Below are the code and all the weights of a small trained network. Each question names an input and a target symbol and asks about switching units off, where a switched-off unit gives its printed mean instead of its output.

import numpy as np


def w(rows, s, z=0):
    codes = np.array(rows[::2]) - 128.0
    scale = np.full(codes.shape[1], s)
    scale[-1] = z or s
    return codes * scale


def f(y):
    return np.maximum(y, 0)


def softmax(a):
    e = np.exp(a - a.max(-1, keepdims=True))
    return e / e.sum(-1, keepdims=True)


def log_softmax(a):
    a = a - a.max(-1, keepdims=True)
    return a - np.log(np.exp(a).sum(-1, keepdims=True))


def net(x, mask):
    ids = ['αβγδεζηθλμξπστψω'.index(c) for c in x.split()]
    T = len(ids)
    res = E[ids] + P[:T]
    r = res
    for j in range(2):
        rows = slice(3 * j, 3 * j + 3)
        q, k, v = (r @ M[0][rows].T for M in (Q, K, V))
        z = softmax(np.where(np.tri(T) > 0, q @ k.T / 3**0.5, -1e9)) @ v
        o = O[0][rows]
        res = res + np.where(mask[j], z, o[:, -1]) @ o[:, :-1]
    y = f(res @ A[0][:, :-1].T + A[0][:, -1])
    res = res + np.where(mask[2:6], y, B[0][:, -1]) @ B[0][:, :-1]
    return log_softmax(res[-1] @ U[:, :-1].T + U[:, -1])


Q, K, V, O, A, B = {}, {}, {}, {}, {}, {}
E = w([
[165,83,100,165],'α',
[88,132,116,40],'β',
[112,208,217,103],'γ',
[106,137,104,106],'δ',
[171,89,111,186],'ε',
[174,82,115,191],'ζ',
[255,138,121,49],'η',
[157,87,105,173],'θ',
[98,139,94,89],'λ',
[150,16,184,99],'μ',
[120,109,168,119],'ξ',
[30,14,129,108],'π',
[99,192,71,144],'σ',
[52,135,76,154],'τ',
[155,72,62,159],'ψ',
[125,115,152,124],'ω',
],0.022)
P = w([
[132,181,176,254],'0',
[108,179,139,146],'1',
[110,178,139,143],'2',
[117,171,149,142],'3',
[120,164,124,117],'4',
[132,159,136,111],'5',
[132,155,151,111],'6',
[139,164,155,118],'7',
[142,161,179,120],'8',
[154,154,186,119],'9',
[147,157,203,101],'10',
[157,156,203,141],'11',
[162,155,198,175],'12',
],0.008)
Q[0] = w([
[221,76,75,173],'H0',
[91,75,57,205],'H0',
[170,108,64,43],'H0',
[248,188,154,142],'H1',
[181,38,41,49],'H1',
[213,85,2,179],'H1',
],0.0074)
K[0] = w([
[138,46,175,19],'H0',
[111,86,105,123],'H0',
[109,141,160,74],'H0',
[196,182,126,37],'H1',
[153,139,177,2],'H1',
[125,167,170,66],'H1',
],0.0083)
V[0] = w([
[114,126,85,107],'H0',
[69,42,160,77],'H0',
[166,28,232,129],'H0',
[1,189,221,2],'H1',
[18,36,85,91],'H1',
[213,123,79,66],'H1',
],0.0091)
O[0] = w([
[133,184,165,215,139],'H0',
[37,93,208,164,186],'H0',
[148,67,188,97,59],'H0',
[225,124,235,169,253],'H1',
[91,92,119,254,216],'H1',
[177,157,89,183,150],'H1',
],0.0075,0.0016)
A[0] = w([
[173,160,159,56,1],'N0',
[254,117,119,142,195],'N1',
[164,219,94,155,165],'N2',
[149,97,93,176,94],'N3',
],0.0095,0.0051)
B[0] = w([
[59,53,73,178,163],'N0',
[137,221,137,206,254],'N1',
[186,57,205,93,190],'N2',
[255,66,16,123,163],'N3',
],0.0075,0.0088)
U = w([
[134,111,101,122,37],'α',
[125,152,107,184,129],'β',
[92,248,194,107,254],'γ',
[130,115,137,107,36],'δ',
[136,107,103,94,136],'ε',
[151,93,89,108,105],'ζ',
[223,136,113,59,56],'η',
[111,128,105,139,58],'θ',
[152,116,120,114,132],'λ',
[164,52,169,77,196],'μ',
[125,127,117,120,15],'ξ',
[77,81,122,179,55],'π',
[124,135,135,110,112],'σ',
[52,200,71,200,179],'τ',
[138,91,60,135,31],'ψ',
[123,130,121,135,123],'ω',
],0.011,0.005)

Each question gives the input, a string of symbols that net reads in full, and the target symbol t.
The units are the heads (3 rows each of Q, K, V and O) and the neurons (one row each of A and B). Each row of codes is followed by its name. A weight is (code - 128) times the scale printed after its matrix; where a second scale follows, it is the last column's (O, A, B and U).
mask holds one flag per unit, heads first, then neurons. A switched-off unit (its flag False) gives its mean, the last column of its rows in O or B, instead of its output. The means were averaged over made-up inputs and are rounded, as every weight is.
A unit's drop is (log p(t) with every unit on - log p(t) with that unit switched off) / (log p(t) with every unit on - log p(t) with every unit switched off).
The circuit of an input: a set's keep is (log p(t) with only the set's units on - log p(t) with every unit switched off) / (log p(t) with every unit on - log p(t) with every unit switched off). Starting from all 6 units, units are removed one at a time, each time the one whose removal leaves the highest keep (on an exact tie, the one counted first), for as long as the keep stays at least 0.8.
circuit, biggest first: the units of the circuit, biggest drop first
unit that matters most: the unit with the biggest drop
top k neurons: the k neurons with the biggest drops, biggest first
heads that matter: for each layer, one digit per head in row order, 1 if its drop is at least 0.15 and else 0, layers parted by /
drop when u is switched off: that unit's drop, to one decimal
input ψ β γ ψ δ β ζ, target β: unit that matters most : N1
input ψ π ζ ζ θ, target π: circuit, biggest first : [H0 H1]
input η β ξ η ζ, target η: top 2 neurons : [N2 N3]
input λ γ ξ α, target γ: circuit, biggest first : [H1 N1]
input ψ δ τ σ π ψ, target π: heads that matter : 11
input γ β β β δ ω, target γ: circuit, biggest first : [H1 N1 N3]
input β β σ, target γ: top 3 neurons : [N2 N3 N0]
input γ ζ γ α, target γ: top 3 neurons : [N1 N3 N2]
input ε β τ β δ β θ ξ γ β β α, target β: circuit, biggest first : [N1 H1]
input δ λ λ β ξ γ π, target π: heads that matter : 01
input β β γ γ ζ θ, target γ: heads that matter : 01
input λ ξ π ζ, target π: heads that matter : 10
input β β ψ λ λ β θ ζ β β β ζ, target β: circuit, biggest first : [H1 N1]
input π β β, target π: circuit, biggest first : [H1]
input θ ζ ζ ψ, target ψ: circuit, biggest first : [H1 N1 N3]
input ξ μ δ ψ β δ β σ α, target β: top 3 neurons : [N1 N2 N3]
input σ β δ μ β β ξ θ, target β: top 2 neurons : [N1 N2]
input β γ β ψ ζ π ω μ ζ, target μ: drop when N2 is switched off : -0.4
input γ μ η ψ γ γ ξ ε, target γ: drop when H1 is switched off : 1.0
input ξ ψ δ β ε, target β: drop when N1 is switched off : 0.7
input δ ζ ψ ξ ξ ζ ζ γ γ ξ ψ ψ, target γ: top neuron : [N1]
input ζ α ψ, target ψ: top 2 neurons : [N3 N1]
input β μ μ σ ω ξ β δ ζ β μ ψ ψ, target μ: top 2 neurons : [N3 N0]
